Here is a tiny trained network, its code and every weight. The questions are about switching its units off for an input and a target symbol, where a switched-off unit gives its printed mean instead of its output.

import numpy as np


def w(rows, s, z=0):
    codes = np.array(rows[::2]) - 128.0
    scale = np.full(codes.shape[1], s)
    scale[-1] = z or s
    return codes * scale


def norm(h):
    return h / np.sqrt((h * h).mean(-1, keepdims=True) + 1e-5)


def softmax(a):
    e = np.exp(a - a.max(-1, keepdims=True))
    return e / e.sum(-1, keepdims=True)


def log_softmax(a):
    a = a - a.max(-1, keepdims=True)
    return a - np.log(np.exp(a).sum(-1, keepdims=True))


def net(x, mask):
    ids = ['αβγημω'.index(c) for c in x.split()]
    T = len(ids)
    res = E[ids] + P[:T]
    u = 0
    for l in range(3):
        r = norm(res)
        for j in range(2):
            rows = slice(2 * j, 2 * j + 2)
            q, k, v = (r @ M[l][rows].T for M in (Q, K, V))
            z = softmax(np.where(np.tri(T) > 0, q @ k.T / 2**0.5, -1e9)) @ v
            o = O[l][rows]
            res = res + np.where(mask[u + j], z, o[:, -1]) @ o[:, :-1]
        u += 2
    return log_softmax(norm(res)[-1] @ U[:, :-1].T + U[:, -1])


Q, K, V, O = {}, {}, {}, {}
E = w([
[97,162,163,157,107,194,152],'α',
[115,125,28,121,110,92,95],'β',
[78,201,120,115,167,170,90],'γ',
[234,76,138,185,200,134,185],'η',
[101,113,122,88,7,202,119],'μ',
[129,142,119,53,139,213,243],'ω',
],0.022)
P = w([
[248,116,154,122,173,106,135],'0',
[211,104,179,115,161,109,121],'1',
[191,110,155,127,161,105,136],'2',
[166,119,157,132,160,103,142],'3',
[148,130,138,135,151,101,147],'4',
[131,129,136,150,147,103,152],'5',
[115,139,137,148,144,84,155],'6',
[111,133,138,143,138,79,153],'7',
[105,134,148,143,148,86,127],'8',
],0.011)
Q[0] = w([
[43,251,247,153,2,114,66],'L0H1',
[188,19,173,253,89,118,205],'L0H1',
[142,150,78,222,195,65,102],'L0H2',
[208,27,213,147,119,94,160],'L0H2',
],0.0091)
K[0] = w([
[32,214,167,179,13,130,128],'L0H1',
[249,151,171,94,175,163,199],'L0H1',
[145,116,226,248,254,144,241],'L0H2',
[206,55,92,145,86,142,225],'L0H2',
],0.0084)
V[0] = w([
[56,93,171,195,172,67,11],'L0H1',
[124,221,193,175,2,158,150],'L0H1',
[210,89,129,20,45,63,95],'L0H2',
[82,155,32,42,39,95,18],'L0H2',
],0.0067)
O[0] = w([
[105,45,59,152,96,102,145,82],'L0H1',
[228,164,146,219,132,254,63,179],'L0H1',
[215,173,138,226,56,84,152,2],'L0H2',
[137,207,232,177,95,98,147,134],'L0H2',
],0.0081,0.006)
Q[1] = w([
[171,179,127,83,235,254,157],'L1H1',
[64,184,137,162,248,136,70],'L1H1',
[243,208,217,210,130,117,137],'L1H2',
[43,67,32,157,94,117,123],'L1H2',
],0.0093)
K[1] = w([
[66,157,117,133,111,128,201],'L1H1',
[96,40,162,153,138,94,180],'L1H1',
[252,141,173,197,112,144,128],'L1H2',
[58,144,58,68,154,155,129],'L1H2',
],0.013)
V[1] = w([
[55,30,120,206,107,60,254],'L1H1',
[63,128,127,96,86,173,234],'L1H1',
[65,181,169,151,44,148,25],'L1H2',
[121,156,135,78,177,165,137],'L1H2',
],0.0071)
O[1] = w([
[99,109,84,149,129,224,132,1],'L1H1',
[103,106,121,141,186,123,254,177],'L1H1',
[192,128,208,186,210,122,114,178],'L1H2',
[98,100,198,115,101,132,72,225],'L1H2',
],0.0097,0.0063)
Q[2] = w([
[172,237,74,182,2,70,237],'L2H1',
[67,67,175,123,97,215,199],'L2H1',
[162,180,99,74,178,149,95],'L2H2',
[104,73,86,146,142,182,98],'L2H2',
],0.0084)
K[2] = w([
[201,130,104,124,43,139,39],'L2H1',
[208,165,25,184,217,158,208],'L2H1',
[174,136,149,254,174,210,223],'L2H2',
[59,96,71,189,196,61,98],'L2H2',
],0.0071)
V[2] = w([
[104,1,120,163,185,84,110],'L2H1',
[83,174,190,73,217,55,165],'L2H1',
[22,154,207,183,31,213,122],'L2H2',
[91,146,42,142,128,111,66],'L2H2',
],0.008)
O[2] = w([
[218,107,86,112,153,177,82,105],'L2H1',
[121,128,136,156,65,150,143,254],'L2H1',
[170,251,166,82,49,100,120,125],'L2H2',
[99,110,243,121,114,159,69,79],'L2H2',
],0.012,0.0097)
U = w([
[236,191,131,16,131,178,182,150],'α',
[87,88,99,173,161,122,255,147],'β',
[64,168,244,54,250,137,86,4],'γ',
[128,60,50,223,138,91,98,77],'η',
[231,90,130,183,138,191,86,169],'μ',
[95,113,244,40,26,163,162,167],'ω',
],0.0077,0.004)

Each question gives the input, a string of symbols that net reads in full, and the target symbol t.
The units are the heads (2 rows each of Q, K, V and O). Each row of codes is followed by its name. A weight is (code - 128) times the scale printed after its matrix; where a second scale follows, it is the last column's (O and U).
mask holds one flag per head, layer by layer. A switched-off head (its flag False) gives its mean, the last column of its rows in O, instead of its output. The means were averaged over made-up inputs and are rounded, as every weight is.
A unit's drop is (log p(t) with every unit on - log p(t) with that unit switched off) / (log p(t) with every unit on - log p(t) with every unit switched off).
The circuit of an input: a set's keep is (log p(t) with only the set's units on - log p(t) with every unit switched off) / (log p(t) with every unit on - log p(t) with every unit switched off). Starting from all 6 units, units are removed one at a time, each time the one whose removal leaves the highest keep (on an exact tie, the one counted first), for as long as the keep stays at least 0.8.
circuit, biggest first: the units of the circuit, biggest drop first
unit that matters most: the unit with the biggest drop
heads that matter: for each layer, one digit per head in row order, 1 if its drop is at least 0.15 and else 0, layers parted by /
drop of u: that unit's drop, to one decimal
input γ ω γ, target β: circuit, biggest first : L2H2
input μ α γ, target α: heads that matter : 00 / 00 / 01
input γ γ ω γ α, target μ: heads that matter : 10 / 00 / 00
input η γ γ γ β, target ω: heads that matter : 10 / 11 / 01
input α β γ β μ β α γ γ, target ω: heads that matter : 00 / 00 / 01
input γ γ α γ γ γ, target ω: heads that matter : 10 / 00 / 11
input μ α α γ α μ γ, target α: heads that matter : 10 / 00 / 01
input γ α γ μ, target α: circuit, biggest first : L2H2, L0H2
input η μ μ, target α: heads that matter : 00 / 00 / 01
input γ γ α α γ ω γ, target β: heads that matter : 10 / 10 / 00
input β β β, target β: drop of L0H2 : 0.4
input α η ω, target β: drop of L2H1 : -0.1
input γ μ η γ, target μ: drop of L0H1 : 0.3
input α α μ, target μ: drop of L0H2 : 0.6
input γ γ α, target α: unit that matters most : L0H1
